Below are the code and all the weights of a small trained network. Each question names an input and a class and asks about switching units off, where a switched-off unit gives its printed mean instead of its output.

import numpy as np


def w(rows, s, z=0):
    codes = np.array(rows[::2]) - 128.0
    scale = np.full(codes.shape[1], s)
    scale[-1] = z or s
    return codes * scale


def norm(h):
    return h / np.sqrt((h * h).mean(-1, keepdims=True) + 1e-5)


def f(y):
    return np.maximum(y, 0)


def log_softmax(a):
    a = a - a.max(-1, keepdims=True)
    return a - np.log(np.exp(a).sum(-1, keepdims=True))


def net(x, mask):
    res = np.array(x, float).reshape(1, 3) / 4 @ E
    u = 0
    for l in range(3):
        y = f(norm(res) @ A[l][:, :-1].T + A[l][:, -1])
        res = res + np.where(mask[u : u + 10], y, B[l][:, -1]) @ B[l][:, :-1]
        u += 10
    return log_softmax(norm(res)[-1] @ U[:, :-1].T + U[:, -1])


A, B = {}, {}
E = w([
[178,126,2,180,185,141],'x0',
[72,100,82,146,47,101],'x1',
[83,126,52,109,161,117],'x2',
],0.00061)
A[0] = w([
[161,199,155,127,112,207,90],'L0N1',
[122,153,150,102,198,166,92],'L0N2',
[121,169,138,61,185,134,42],'L0N3',
[108,93,97,137,77,94,111],'L0N4',
[149,98,90,212,89,132,229],'L0N5',
[96,76,138,76,167,125,80],'L0N6',
[83,135,74,147,162,112,74],'L0N7',
[73,166,108,124,186,156,4],'L0N8',
[125,152,105,144,118,202,80],'L0N9',
[155,125,250,133,117,169,92],'L0N10',
],0.0024,0.0016)
B[0] = w([
[91,155,179,90,130,81,166],'L0N1',
[78,125,93,169,184,153,174],'L0N2',
[53,94,73,124,230,199,153],'L0N3',
[80,43,124,115,115,100,184],'L0N4',
[223,169,81,166,219,169,252],'L0N5',
[218,178,138,146,95,96,144],'L0N6',
[110,44,205,47,142,114,174],'L0N7',
[250,151,148,219,68,118,137],'L0N8',
[130,73,130,136,108,111,136],'L0N9',
[126,60,176,57,58,134,227],'L0N10',
],0.002,0.0018)
A[1] = w([
[100,135,96,163,97,107,12],'L1N1',
[179,152,88,216,178,157,128],'L1N2',
[164,128,118,253,102,136,86],'L1N3',
[126,193,146,107,187,157,130],'L1N4',
[177,178,141,125,106,135,6],'L1N5',
[130,147,176,124,168,134,149],'L1N6',
[109,157,105,139,167,184,112],'L1N7',
[94,208,98,132,170,103,10],'L1N8',
[98,91,167,117,101,102,149],'L1N9',
[145,154,165,113,185,182,136],'L1N10',
],0.0036,0.0011)
B[1] = w([
[203,139,130,187,132,166,135],'L1N1',
[200,106,73,246,97,21,252],'L1N2',
[128,69,31,204,217,79,170],'L1N3',
[120,70,15,195,199,106,180],'L1N4',
[245,140,189,130,90,182,134],'L1N5',
[157,129,96,162,72,163,171],'L1N6',
[201,109,193,114,127,124,183],'L1N7',
[254,193,121,240,35,58,141],'L1N8',
[137,192,116,109,133,84,202],'L1N9',
[71,85,49,123,106,57,196],'L1N10',
],0.0025,0.0028)
A[2] = w([
[157,152,117,249,109,103,129],'L2N1',
[234,184,227,146,99,158,41],'L2N2',
[180,206,115,104,161,139,251],'L2N3',
[97,107,53,160,114,117,162],'L2N4',
[97,101,74,160,243,135,161],'L2N5',
[206,161,193,111,105,171,40],'L2N6',
[195,193,83,253,132,118,89],'L2N7',
[95,75,133,113,177,143,240],'L2N8',
[79,95,124,143,89,155,60],'L2N9',
[154,197,209,132,113,174,67],'L2N10',
],0.0037,0.0013)
B[2] = w([
[174,114,51,173,150,11,232],'L2N1',
[218,181,13,43,55,250,156],'L2N2',
[81,91,182,109,56,107,150],'L2N3',
[178,81,137,163,175,158,223],'L2N4',
[101,56,174,46,171,206,224],'L2N5',
[196,188,13,135,69,198,149],'L2N6',
[207,73,75,202,164,3,252],'L2N7',
[77,161,174,94,47,107,155],'L2N8',
[197,162,116,143,185,105,132],'L2N9',
[223,131,14,176,161,161,148],'L2N10',
],0.0034,0.0038)
U = w([
[238,211,23,35,6,233,244],'0',
[16,242,241,237,228,247,1],'1',
[9,225,224,222,220,225,1],'2',
[17,235,243,225,225,224,1],'3',
[248,11,11,254,235,2,255],'4',
[20,194,209,6,15,41,215],'5',
[30,16,204,37,213,230,227],'6',
[17,230,210,232,216,231,1],'7',
],0.0039,0.0032)

Each question gives the input, the list of numbers given to net, and the class t.
The units are the neurons (one row each of A and B). Each row of codes is followed by its name. A weight is (code - 128) times the scale printed after its matrix; where a second scale follows, it is the last column's (A, B and U).
mask holds one flag per neuron, layer by layer. A switched-off neuron (its flag False) gives its mean, the last column of its row in B, instead of its output. The means were averaged over made-up inputs and are rounded, as every weight is.
A unit's drop is (log p(t) with every unit on - log p(t) with that unit switched off) / (log p(t) with every unit on - log p(t) with every unit switched off).
unit that matters most: the unit with the biggest drop
top k neurons: the k neurons with the biggest drops, biggest first
top k neurons in layer l: the k neurons of layer l with the biggest drops, biggest first
drop when u is switched off: that unit's drop, to one decimal
input [0,-7,-1], class 6: top 2 neurons in layer 2 : [L2N7, L2N5]
input [-2,7,-8], class 0: top 3 neurons in layer 2 : [L2N7, L2N2, L2N4]
input [-6,-5,4], class 6: top 2 neurons in layer 2 : [L2N7, L2N1]
input [-2,-4,-1], class 5: top 2 neurons : [L1N2, L0N10]
input [0,1,8], class 6: top neuron : [L0N7]
input [-3,7,-8], class 0: top 2 neurons : [L1N2, L1N10]
input [0,-7,-3], class 6: top 3 neurons : [L1N2, L0N10, L2N7]
input [-4,3,0], class 5: top 2 neurons : [L1N2, L2N7]
input [-5,-6,2], class 6: top 2 neurons in layer 0 : [L0N3, L0N2]
input [-4,-8,-3], class 5: top 2 neurons in layer 2 : [L2N7, L2N5]
input [-3,3,0], class 5: top 3 neurons in layer 2 : [L2N7, L2N1, L2N5]
input [-5,4,6], class 5: top 4 neurons : [L1N2, L2N7, L1N4, L2N1]
input [-1,3,5], class 6: top 3 neurons : [L1N2, L2N7, L0N10]
input [-3,4,-1], class 5: top 2 neurons : [L1N2, L1N4]
input [-8,-7,0], class 5: unit that matters most : L1N10
input [-2,5,8], class 6: top 4 neurons : [L1N2, L2N7, L2N1, L0N10]
input [-7,-4,5], class 6: top 3 neurons : [L1N2, L2N7, L0N3]
input [0,4,7], class 6: top 2 neurons : [L1N2, L0N7]
input [1,1,-6], class 0: top 2 neurons : [L0N10, L1N2]
input [1,3,7], class 6: unit that matters most : L0N7
input [-3,2,4], class 5: top 3 neurons : [L1N2, L2N7, L1N4]
input [-3,-1,8], class 6: top 2 neurons in layer 0 : [L0N7, L0N5]
input [-7,-4,1], class 0: top 2 neurons in layer 0 : [L0N10, L0N5]
input [-8,-7,7], class 6: top 2 neurons in layer 1 : [L1N2, L1N4]
input [-7,4,-1], class 5: drop when L0N6 is switched off : 0.1
input [-8,4,5], class 5: drop when L1N2 is switched off : 0.3
input [-8,6,3], class 5: drop when L2N1 is switched off : 0.1
input [-8,-1,0], class 0: drop when L0N5 is switched off : 0.0
